What can hang from each mark
kida: dusa keli nedune papizu siga vife zenomav
keli: tusu
vife: kida papizu zenomav
nedune: keli siga tusu zenomav
papizu: tusu zenomav
tusu: dusa keli miku nedune
dusa: miku tusu zenomav
zenomav: papizu tusu
siga: keli kida vife
miku: dusa nedune zenomav

Known rows, with every way that one mark hangs from another
[papizu [tusu dusa keli miku [nedune siga]] zenomav]: 200, -214, -27, 128, -139, 17, -140, 250, -3, 579, 162, 211, 235, 4, -246, 136, -294, 192, -109, 21, -257, 1, -176, 75, -278, 18, -50, -117, 405, 7, 301, -154, 208, 241, 189, -131, 81, 83, 492, -78, -258, 286, 327, 224
[vife [papizu [tusu keli nedune]]]: 426, -113, 48, 90, -96, 9, -105, 118, -82, 194, 115, 98, 116, 40, 28, -73, -85, 176, -57, 61, -136, 44, -26, 63, -116, 26, 11, -84, 120, -8, 92, -127, 64, 354, 67, -89, 80, 43, 259, -35, -131, 134, 156, 48
[zenomav [papizu [tusu nedune]]]: 163, -80, 40, 58, -52, 34, -30, 46, -4, 253, -1, 90, 98, 10, 66, -27, -2, 150, -30, 68, -82, -17, 2, -132, -270, 27, -2, 102, 96, -147, 150, -72, 167, 83, 81, -15, 10, 101, 365, -49, -132, 3, 100, 31
[vife kida papizu zenomav]: 433, 26, -75, -26, -40, 46, -80, 17, -177, 122, -77, 80, -192, 19, 50, -26, -19, 70, 8, 129, -34, -35, -50, 6, 243, -37, -58, 227, 22, 80, -172, -192, -237, 439, 146, -29, -19, -74, -198, -25, -6, -7, -46, -68
[zenomav [tusu dusa miku [nedune siga]]]: -51, -226, -339, 125, -164, -23, -3, 125, -13, 325, 192, 90, 58, 11, -146, 148, -179, 217, -56, -32, -167, 52, -216, 106, -150, -45, -67, 98, 262, 14, 292, -134, 35, 180, 142, -92, 119, 133, 327, -64, -139, 94, 241, 301
[zenomav [papizu [tusu keli nedune]]]: 348, -134, 93, 88, -90, 19, -60, 122, -33, 271, 84, 115, 144, 16, 32, -74, -21, 191, -81, 96, -80, 11, -8, 12, -255, 13, -2, 8, 115, -104, 146, -109, 198, 191, 120, -81, 19, 141, 433, -19, -130, 112, 148, 104
[vife [papizu [tusu [dusa miku] keli]] zenomav]: 464, -139, 122, 54, -36, -3, -141, 159, -149, 278, 69, 251, 32, -8, -120, -11, -185, 248, -124, 104, -250, -20, -32, 113, 273, 26, 62, 82, 242, 14, -2, -133, -30, 563, 118, -111, -36, -29, 57, -79, -77, 175, 108, 130
[tusu dusa keli miku nedune]: 147, -197, -17, 118, -94, -96, -115, 157, -84, 279, 239, 112, 139, 2, -35, 67, -159, 185, -100, 14, -187, 69, -148, 280, 114, 53, -74, -131, 315, 7, 216, -175, 173, 139, 129, -132, 54, 167, 265, -7, -21, 110, 157, 324
[siga [keli [tusu dusa miku]] [vife papizu zenomav]]: 688, -107, 122, 161, -141, -43, -244, -10, -268, 92, -27, -8, -85, 76, -13, -8, -259, 168, -92, 126, -2, -118, 75, 485, 165, 9, -6, 216, 254, -96, 153, -289, -104, 796, 156, -38, -39, 13, -49, -111, 52, 157, 63, 175
[siga keli [kida dusa papizu vife]]: 48, 60, 329, 87, -147, -4, -97, 9, -53, 157, 57, -153, 46, -22, -180, -7, 103, 178, -81, 167, -1, -86, 108, 247, 101, -55, 34, -158, -7, -113, 69, -232, 25, 96, 339, 2, -206, 172, -170, -81, 23, 47, -409, 65
[keli [tusu dusa [miku zenomav] nedune]]: 106, -166, -111, 153, -82, -45, -125, -3, -99, 361, 66, -50, 46, 31, 103, 107, -213, 98, -74, 67, -73, 18, -106, 213, -69, 79, 3, 111, 305, -33, 234, -98, 173, 252, 108, -39, 70, 46, 265, -31, -161, 76, 203, 228
[dusa miku tusu zenomav]: -275, -166, 183, 24, -5, -58, -100, -87, 19, 70, 183, 56, 10, -38, -46, -65, -158, 225, -37, 85, -120, -27, -54, 6, 112, 30, 249, 73, 105, -31, -261, 262, -97, 182, 22, 35, -25, -135, 54, -103, -13, 93, -49, -16
[vife [kida keli] [papizu tusu] zenomav]: 451, 27, 67, -18, -76, 85, -124, 95, -44, 237, -66, 88, -41, 33, -32, -62, 23, 155, -39, 241, -45, -34, 57, -34, 69, -40, 21, 136, 62, 9, -143, -240, -162, 564, 212, -50, 37, -61, -100, -36, -65, 147, -134, -167
[tusu [dusa miku] keli [nedune [siga kida]]]: 114, -191, 56, 150, -194, -14, -39, 154, -124, 248, 227, 157, 87, -8, -48, 67, -233, 192, -114, 87, -197, 25, -178, 167, -37, -27, -2, -28, 236, 35, -11, -61, -14, 125, 77, -165, 40, 213, 115, -120, -141, 127, 115, 303
[nedune siga [tusu dusa keli] zenomav]: 314, -129, -72, 43, -130, 10, 72, 133, -109, 112, 239, -70, 8, -6, -242, 76, -152, -57, -146, -21, -32, -5, -217, 258, -281, 16, -77, -84, 58, 26, 56, -82, -146, 339, 183, -108, 97, 125, 166, 14, -181, 140, 225, 145
[siga [kida [dusa tusu] [nedune keli]]]: -309, -37, 202, 81, -164, 17, -8, -223, 94, 157, 218, -163, 52, -19, -217, 132, -60, 195, 15, 155, -92, 37, -60, 162, -11, -61, 29, -23, 19, -41, 28, -55, -239, 22, 206, 0, -10, 139, 21, -27, -181, -56, -246, -161
[kida nedune vife zenomav]: -402, 106, 184, 16, -120, -40, 28, 139, 133, 341, 96, -166, 89, -9, -65, 25, 104, 119, -17, 38, -90, -64, 5, 25, -66, -162, -2, -223, 0, -78, 108, -17, 208, -46, 173, 100, -193, -90, -102, 10, -55, -123, -222, -109
[miku dusa [nedune keli [siga kida] tusu zenomav]]: 430, -157, 69, 120, -198, 102, 244, -72, -45, 45, 172, -182, -49, -42, -216, -26, -123, -126, -70, 109, -13, -139, -248, 190, -609, 93, -157, 174, -101, 107, 36, 133, -300, 356, 52, 23, 158, 133, 4, -53, -375, 116, -96, -109
[nedune siga [tusu keli [miku [dusa [zenomav papizu]]]]]: 305, -281, -53, 74, -64, -51, 79, 117, -94, 94, 369, 57, 45, -39, -182, -156, -230, 155, -116, 116, -120, -85, -238, 253, -276, -40, 21, 18, 100, -21, 54, 23, -35, 519, 192, -40, 134, 73, 347, -28, -168, 297, -11, 211
[zenomav [papizu [tusu dusa keli miku nedune]]]: 313, -247, -3, 151, -82, -39, -132, 209, -84, 389, 161, 192, 185, 3, -63, 27, -171, 286, -130, 63, -226, 18, -90, 129, -64, 32, -69, -6, 343, -128, 309, -232, 273, 255, 217, -119, 35, 216, 502, -21, -119, 152, 199, 301
[nedune siga [zenomav papizu [tusu keli miku]]]: 346, -287, -268, 71, -171, -15, 90, 240, -37, 208, 205, 50, -38, -15, -248, -135, -154, 154, -96, -70, 51, -50, -179, 82, -325, -129, -71, 129, 24, -32, 237, -132, -48, 429, 313, -107, 9, 104, 412, 46, -173, 219, 181, 250
[vife kida [papizu [tusu [nedune keli siga]] zenomav]]: 283, -74, -150, 88, -120, 117, -48, 57, 19, 391, 7, 111, 25, 25, -197, 55, -137, 79, -7, 117, -157, -40, -174, -64, -446, -25, -36, 56, 102, 119, 46, -142, -200, 395, 206, -36, 188, 43, 250, -87, -321, 145, 136, -128
[tusu [dusa miku [zenomav papizu]] [nedune keli siga]]: -85, -235, -80, 90, -62, -64, 67, -14, 13, 313, 319, 169, 45, -35, -114, -5, -188, 248, -98, 87, -226, -64, -296, 149, -244, 41, 110, -11, 165, -19, 24, 62, -120, 261, 197, -51, 50, 163, 326, -115, -162, -20, -18, 202
[tusu dusa miku [nedune keli siga [zenomav papizu]]]: 163, -242, -257, 91, -117, -72, 104, 82, -12, 313, 302, 61, 14, -17, -212, 30, -175, 89, -107, -41, -112, -47, -340, 146, -387, 32, -134, -8, 161, -28, 303, -157, -97, 305, 325, -99, 51, 266, 426, -1, -200, -39, 124, 269
[keli [tusu [dusa zenomav]]]: 42, -89, -65, 92, 7, -26, -128, -76, -106, 155, 47, 11, -15, 25, 53, 87, -151, 59, -91, 65, -84, -33, -14, 234, 9, 105, 119, 114, 201, -33, 24, -14, -24, 234, 111, -8, -9, -49, 1, -43, -65, 29, 106, 77
[zenomav papizu [tusu keli miku nedune]]: 219, -284, -133, 132, -171, -46, -28, 183, -31, 276, 200, 88, 73, -6, -38, -111, -73, 314, -69, 17, -52, 30, -94, 162, -139, -62, -24, 129, 150, -73, 293, -170, 141, 241, 204, -93, 41, 156, 486, 15, -96, 190, 143, 302
[siga [vife kida papizu [zenomav [tusu keli nedune]]]]: 760, -108, 47, 95, -265, 78, -153, 67, -164, 250, 25, 50, -101, 54, 57, -63, -48, 288, -38, 213, 6, -40, -30, 310, 73, -101, -78, 305, 120, 43, -5, -287, -162, 766, 197, -75, 2, 60, 37, -74, -44, 233, 122, 37
[keli [tusu miku [nedune zenomav]]]: 99, -162, -78, 104, -108, -110, -38, 48, -93, 271, 135, -69, 25, 18, 47, -48, -132, -58, -61, -37, 14, 23, -88, 159, -250, 101, -10, 81, 168, -58, 219, -73, 31, 211, 151, -55, 61, 4, 207, -2, -131, 33, 226, 173
[zenomav papizu [tusu dusa keli miku nedune]]: 247, -307, -180, 161, -162, -34, -76, 185, -75, 334, 208, 135, 74, -10, -63, 18, -125, 370, -115, 15, -145, 31, -128, 233, 0, -27, -61, 153, 280, -71, 359, -246, 178, 258, 243, -125, 29, 231, 496, 1, -87, 176, 191, 388
[vife [zenomav [tusu [dusa miku] keli [nedune siga]]]]: 201, -223, -97, 81, -211, -16, -12, 153, -54, 449, 235, 197, 36, -9, -144, 72, -128, 282, -121, 88, -179, 40, -199, 198, -26, -33, 39, 164, 243, 89, 80, -67, -29, 398, 126, -172, 20, 76, 246, -111, -126, 167, 241, 311
[siga [keli tusu] [vife zenomav]]: 533, 21, 287, 91, -143, 7, -171, -112, -130, 36, -118, -109, -56, 75, 53, -55, -48, 0, -48, 175, 181, -116, 176, 379, -115, 11, 50, 229, 39, -84, -3, -91, -69, 522, 37, 2, -71, -25, -99, -102, 60, 111, 32, -9
[vife [kida keli nedune papizu siga zenomav]]: -60, 104, 191, -49, -190, 26, 61, 163, 21, 421, 166, -198, 95, -10, -35, -42, 186, 262, -40, 194, -39, -118, 21, -107, 77, -317, 40, -375, 2, -73, -4, -190, 106, 35, 376, -2, -146, 0, -40, 21, -93, 14, -565, -181
[siga [kida [papizu zenomav]] vife]: 391, 15, 388, 55, -162, 111, -62, 10, -39, 132, -78, -22, 7, -22, 1, -35, -87, 137, -14, 108, 58, -204, 114, 29, -165, -90, -33, 94, 83, -117, 106, -141, 47, 132, 127, 79, -212, 65, -37, -80, -155, 189, -135, -74
[vife [kida dusa] papizu zenomav]: 293, 58, -67, -38, -34, 27, -87, -53, -173, 255, -53, 49, -148, -2, -63, 74, -14, 116, 14, 144, -81, 6, -67, 91, 420, -29, -43, 113, 51, 46, -109, -298, -310, 455, 251, -59, -7, -50, -202, -50, 10, 16, -164, -75
[dusa [miku nedune zenomav] [tusu keli]]: 217, -217, 332, 90, -129, 41, -16, -25, -34, 206, 99, -68, 31, -30, 0, -66, -177, 258, -59, 148, -59, -24, -62, 49, 49, 32, 130, 63, 86, 66, -202, 261, 61, 315, -70, 11, 16, -111, 220, -68, -139, 233, -41, -37
[keli [tusu dusa miku nedune]]: 17, -159, -141, 160, -73, -94, -108, 37, -125, 266, 118, 21, 77, 33, 59, 127, -177, 80, -87, 19, -147, 76, -69, 243, -23, 87, -1, 72, 340, -46, 259, -164, 115, 144, 98, -77, 98, 87, 216, -40, -67, 32, 242, 285
[dusa [miku [nedune keli siga tusu] zenomav]]: 95, -155, 103, 88, -122, 60, 252, -36, 42, 178, 142, -176, 24, -39, -200, -40, -181, 9, -34, 111, -36, -63, -246, 124, -482, 19, 52, -19, -86, 83, -80, 253, -200, 307, -50, 76, 218, -32, 182, -72, -323, 139, -88, -90

Rows
345, -123, 132, 55, -115, -7, -78, 119, -5, 320, 120, 37, 131, 11, -48, -71, -31, 19, -84, 21, -30, 0, -61, 66, -292, 96, -43, -62, 90, -27, 125, -36, 124, 227, 139, -96, 12, 74, 282, -4, -172, 117, 212, 36
[papizu [tusu keli [nedune zenomav]]]
274, -257, -29, 174, -52, -32, -38, 2, -201, 341, 68, 37, -7, -1, 74, 8, -272, 226, -101, 75, -157, -91, -74, 207, -36, 123, 42, 196, 303, -121, 178, -56, 77, 351, 169, 32, -8, -51, 242, -51, -141, 65, 19, 145
[keli [tusu [dusa [zenomav papizu]] [miku nedune]]]
572, -234, -9, 136, -165, 151, 19, 60, -86, 346, -29, -20, -42, -15, 10, 21, -93, 339, -89, 98, -23, -96, -70, 130, -52, 1, -65, 268, 105, 1, 183, -56, 163, 371, 124, -12, -50, 76, 374, 4, -214, 206, 26, 86
[miku nedune [zenomav papizu [tusu dusa keli]]]
102, -141, -3, 57, -38, -14, -81, -23, -82, 303, 150, 125, 17, -13, 114, 22, -88, 255, -66, 70, -147, -70, -134, 85, -16, 95, 33, 74, 205, -115, 85, -55, 80, 137, 174, -16, -79, 102, 269, -65, -72, -56, 10, 137
[tusu [dusa [zenomav papizu]] nedune]
-49, -148, 52, 58, -38, -48, 87, 11, 10, 81, 205, -68, 6, -66, -279, 27, -108, -53, -118, -16, -96, -33, -192, 283, -156, 106, 16, 13, 30, 2, 52, 46, -220, 206, 143, -13, 117, 136, 59, -11, -152, 53, 37, 79
[nedune keli [tusu [dusa miku]] zenomav]
41, -127, -6, 51, -2, -44, 44, 34, -36, -35, 155, -44, 43, -44, -118, -30, -97, -9, -39, 49, -101, -10, -99, 170, -45, 25, -52, 84, 87, 7, 122, 20, 23, 189, 0, 18, 175, 52, 96, -15, -70, 185, -14, 111
[nedune [tusu [miku dusa]]]
292, -99, -15, 32, -5, 62, -43, 75, -57, 230, -52, 86, -6, -17, -90, 44, -66, 71, -97, -9, -70, -99, -26, -86, -132, 64, -77, 171, 117, -140, 189, -121, 88, 221, 224, -31, -88, 119, 245, -3, -145, 12, 121, 39
[nedune [zenomav [papizu [tusu dusa]]]]
296, -186, 32, 111, -23, 15, -175, 164, -18, 326, 46, 76, 136, 3, -146, 55, -232, 172, -103, 76, -127, -32, -74, 149, 32, 12, -48, -41, 255, -19, 180, -94, 241, 343, 151, -63, 22, 62, 275, 14, -161, 251, 131, 146
[papizu [tusu dusa keli [miku zenomav]]]
146, -157, 107, 115, -65, 26, 64, -106, -25, 190, 188, -106, 47, -30, -141, 68, -135, 86, -82, 104, -152, -81, -195, 358, -229, 184, 18, -23, 86, 13, 25, 97, -173, 258, 70, 76, 116, 19, 76, -40, -211, 29, -89, -89
[miku [nedune keli [tusu [dusa zenomav]]]]
329, -182, 56, 116, -109, 24, -106, 27, 9, 339, 75, 24, 106, 21, -98, -55, -165, 105, -30, 152, -57, -102, -135, 50, -348, 24, -50, 64, 124, 36, 147, 88, 239, 404, 31, -43, 151, 91, 366, -136, -210, 241, 6, 100
[papizu [tusu [miku dusa zenomav] [nedune [siga keli]]]]
121, -119, 24, 190, -218, -44, -93, 165, -102, 116, 79, -173, -20, 42, -216, -98, -169, -65, -131, 57, 96, -105, -9, 280, -412, -47, -1, 60, 55, -66, 95, -101, -94, 384, 332, -44, -66, 71, -73, -61, -112, 119, 50, 188
[nedune [siga [keli [tusu miku]] [kida vife]] zenomav]
131, -173, 25, 89, -102, -106, -69, 149, -39, 217, 233, 66, 138, 5, -9, -67, -108, 128, -52, 14, -89, 68, -115, 202, -22, 18, -35, -150, 182, 4, 150, -97, 137, 119, 87, -102, 67, 91, 259, 7, -27, 125, 112, 237
[tusu keli miku nedune]
292, -246, -198, 87, -178, -1, 27, 140, -49, 173, 82, -11, -93, -3, -242, -149, -117, 128, -52, -62, 125, -129, -113, 75, -350, -95, -58, 217, -53, -80, 212, -88, -69, 382, 280, -58, 8, 110, 341, -27, -118, 145, 43, 194
[nedune [siga keli] [zenomav papizu [tusu miku]]]
536, -189, 165, 94, -155, 147, 42, -174, -87, 113, 11, -116, -105, 0, -6, -58, -114, 232, -36, 219, 39, -172, -84, -34, -266, 6, 7, 310, -34, 59, -106, 228, 53, 481, -32, 37, 38, 29, 353, -132, -175, 178, -173, -71
[miku [dusa tusu] [nedune [siga keli]] [zenomav papizu]]
52, 38, 10, -24, -69, -11, 46, 111, -42, 221, 109, -117, 87, -19, -53, -20, 86, 171, -63, 11, -33, -149, -19, -122, 23, -205, 64, -316, -5, -86, 76, -54, 92, 52, 219, 10, -216, -47, 7, -6, -51, -10, -298, -20
[kida papizu siga zenomav]
483, 28, 224, 17, -163, 36, -65, -36, -63, 50, -24, -29, -51, 56, -95, -43, -76, 37, -18, 139, 137, -144, 15, 221, -175, -78, -33, 64, -25, -33, -71, -48, -128, 486, 40, -18, -67, 20, -60, -127, 40, 90, -36, -13
[nedune [siga keli [vife zenomav]]]
513, -237, 3, 117, -161, 10, 49, 113, -188, 305, 68, 6, -60, -9, -152, -28, -217, 125, -88, -23, -33, -154, -179, 114, -189, 55, -154, 77, 112, -64, 190, -88, 17, 348, 206, -53, -4, 119, 297, -67, -127, 47, -42, 178
[tusu dusa [miku [nedune [siga keli] [zenomav papizu]]]]
